Below is a small trained network, with its code and all its weights. Each question gives an input and a target symbol and asks what happens when units are switched off, that is, made to give their printed mean instead of their output.

import numpy as np


def w(rows, s, z=0):
    codes = np.array(rows[::2]) - 128.0
    scale = np.full(codes.shape[1], s)
    scale[-1] = z or s
    return codes * scale


def f(y):
    return y / 2 * (1 + np.tanh(0.7978845608 * (y + 0.044715 * y**3)))


def softmax(a):
    e = np.exp(a - a.max(-1, keepdims=True))
    return e / e.sum(-1, keepdims=True)


def log_softmax(a):
    a = a - a.max(-1, keepdims=True)
    return a - np.log(np.exp(a).sum(-1, keepdims=True))


def net(x, mask):
    ids = ['βγδεηθλμπω'.index(c) for c in x.split()]
    T = len(ids)
    res = E[ids] + P[:T]
    r = res
    for j in range(2):
        rows = slice(3 * j, 3 * j + 3)
        q, k, v = (r @ M[0][rows].T for M in (Q, K, V))
        z = softmax(np.where(np.tri(T) > 0, q @ k.T / 3**0.5, -1e9)) @ v
        o = O[0][rows]
        res = res + np.where(mask[j], z, o[:, -1]) @ o[:, :-1]
    y = f(res @ A[0][:, :-1].T + A[0][:, -1])
    res = res + np.where(mask[2:10], y, B[0][:, -1]) @ B[0][:, :-1]
    return log_softmax(res[-1] @ U[:, :-1].T + U[:, -1])


Q, K, V, O, A, B = {}, {}, {}, {}, {}, {}
E = w([
[97,227,151,51,176],'β',
[79,100,137,33,58],'γ',
[159,99,182,78,9],'δ',
[107,70,105,140,122],'ε',
[63,115,221,195,33],'η',
[222,121,163,153,203],'θ',
[51,160,194,122,50],'λ',
[206,127,97,154,125],'μ',
[8,142,138,184,147],'π',
[160,126,53,45,175],'ω',
],0.012)
P = w([
[127,112,113,129,111],'0',
[125,121,129,144,129],'1',
[127,130,125,145,137],'2',
[118,131,115,141,113],'3',
[100,125,146,129,142],'4',
[117,117,154,133,171],'5',
[140,147,110,160,120],'6',
[121,156,97,153,88],'7',
[84,97,150,112,138],'8',
[119,80,167,115,169],'9',
[148,173,127,168,137],'10',
[123,197,89,172,92],'11',
[112,104,110,133,117],'12',
[127,4,179,88,187],'13',
],0.016)
Q[0] = w([
[72,93,192,123,148],'H0',
[106,163,73,196,77],'H0',
[165,235,127,139,107],'H0',
[90,65,110,83,122],'H1',
[114,248,86,120,90],'H1',
[131,121,98,189,103],'H1',
],0.012)
K[0] = w([
[192,157,85,209,135],'H0',
[154,63,254,132,231],'H0',
[96,16,137,77,170],'H0',
[205,202,130,193,127],'H1',
[164,16,221,94,211],'H1',
[60,141,197,107,145],'H1',
],0.0088)
V[0] = w([
[163,157,190,67,111],'H0',
[34,53,141,138,151],'H0',
[139,117,153,88,201],'H0',
[128,104,6,64,38],'H1',
[152,16,117,117,102],'H1',
[152,158,185,117,69],'H1',
],0.016)
O[0] = w([
[175,126,155,65,118,33],'H0',
[8,115,128,112,77,133],'H0',
[145,101,137,63,192,8],'H0',
[33,149,25,74,4,108],'H1',
[153,63,84,130,42,181],'H1',
[105,137,202,117,76,189],'H1',
],0.011,0.0016)
A[0] = w([
[95,142,141,150,144,163],'N0',
[173,161,145,111,97,137],'N1',
[127,161,111,178,96,107],'N2',
[115,249,89,163,101,2],'N3',
[114,143,92,104,176,162],'N4',
[115,165,72,159,144,120],'N5',
[138,57,154,81,167,103],'N6',
[142,60,125,189,101,67],'N7',
],0.014,0.0062)
B[0] = w([
[170,57,130,76,144,255],'N0',
[176,159,117,87,116,188],'N1',
[109,227,200,235,182,235],'N2',
[202,125,160,83,250,167],'N3',
[176,119,83,143,155,185],'N4',
[116,131,62,148,169,195],'N5',
[73,103,87,95,44,207],'N6',
[182,35,153,132,80,233],'N7',
],0.014,0.0035)
U = w([
[141,170,149,1,179,118],'β',
[41,167,111,74,62,144],'γ',
[163,169,162,94,24,82],'δ',
[81,64,96,174,84,136],'ε',
[146,93,235,150,101,2],'η',
[200,52,129,75,92,112],'θ',
[89,190,223,89,134,155],'λ',
[202,164,125,171,116,212],'μ',
[76,81,156,144,192,81],'π',
[113,155,47,89,114,128],'ω',
],0.0069,0.0074)

Each question gives the input, a string of symbols that net reads in full, and the target symbol t.
The units are the heads (3 rows each of Q, K, V and O) and the neurons (one row each of A and B). Each row of codes is followed by its name. A weight is (code - 128) times the scale printed after its matrix; where a second scale follows, it is the last column's (O, A, B and U).
mask holds one flag per unit, heads first, then neurons. A switched-off unit (its flag False) gives its mean, the last column of its rows in O or B, instead of its output. The means were averaged over made-up inputs and are rounded, as every weight is.
A unit's drop is (log p(t) with every unit on - log p(t) with that unit switched off) / (log p(t) with every unit on - log p(t) with every unit switched off).
The circuit of an input: a set's keep is (log p(t) with only the set's units on - log p(t) with every unit switched off) / (log p(t) with every unit on - log p(t) with every unit switched off). Starting from all 10 units, units are removed one at a time, each time the one whose removal leaves the highest keep (on an exact tie, the one counted first), for as long as the keep stays at least 0.8.
circuit, biggest first: the units of the circuit, biggest drop first
unit that matters most: the unit with the biggest drop
k most important neurons: the k neurons with the biggest drops, biggest first
heads that matter: for each layer, one digit per head in row order, 1 if its drop is at least 0.15 and else 0, layers parted by /
input μ μ η λ μ ε η μ π ω β, target ω: heads that matter => 11
input ε δ ε θ μ ω μ ω π θ λ η ε θ, target η: heads that matter => 11
input λ μ λ ε μ ε λ λ β γ μ θ, target γ: heads that matter => 11
input δ μ ω ω θ θ ε γ μ ε, target γ: unit that matters most => H1
input μ ω μ θ μ θ δ θ π ε γ μ, target ε: circuit, biggest first => H0, H1, N3
input γ θ γ θ μ π δ λ π θ, target λ: circuit, biggest first => H1, N7
input θ λ δ μ θ μ μ ε β μ π β μ ε, target β: heads that matter => 01
input β θ θ β θ π ε δ λ π μ μ, target π: heads that matter => 10
input μ ε η ε ε, target ε: 2 most important neurons => N7, N3
input δ ε ε θ, target ε: circuit, biggest first => H1, H0
input μ δ λ, target λ: heads that matter => 01
input ε η θ, target ε: heads that matter => 11
input β λ μ ω γ γ η δ, target γ: circuit, biggest first => H0, H1
input γ ε μ δ γ δ γ θ δ β ω μ γ ε, target μ: circuit, biggest first => H0
input δ δ θ θ ε ε β μ μ θ η μ, target θ: circuit, biggest first => H1, H0, N6
input λ ε λ λ, target λ: heads that matter => 10
input η μ μ β δ π β δ μ θ ω β μ μ, target β: circuit, biggest first => H1, H0
input μ μ π β, target β: heads that matter => 00
input η γ γ μ η η ω ε θ ω μ μ ε ε, target μ: 2 most important neurons => N6, N0
input θ π λ γ μ θ μ ε ω ω, target ω: heads that matter => 01
input π ε ε, target ε: circuit, biggest first => H0, N7
input γ θ η δ λ λ μ δ δ θ θ γ, target θ: heads that matter => 01
input ω π ε ε λ μ ε θ θ λ β ω θ β, target ω: circuit, biggest first => H1, N4
input γ δ η, target η: 2 most important neurons => N7, N2
input μ μ η μ θ θ θ, target θ: 2 most important neurons => N2, N6
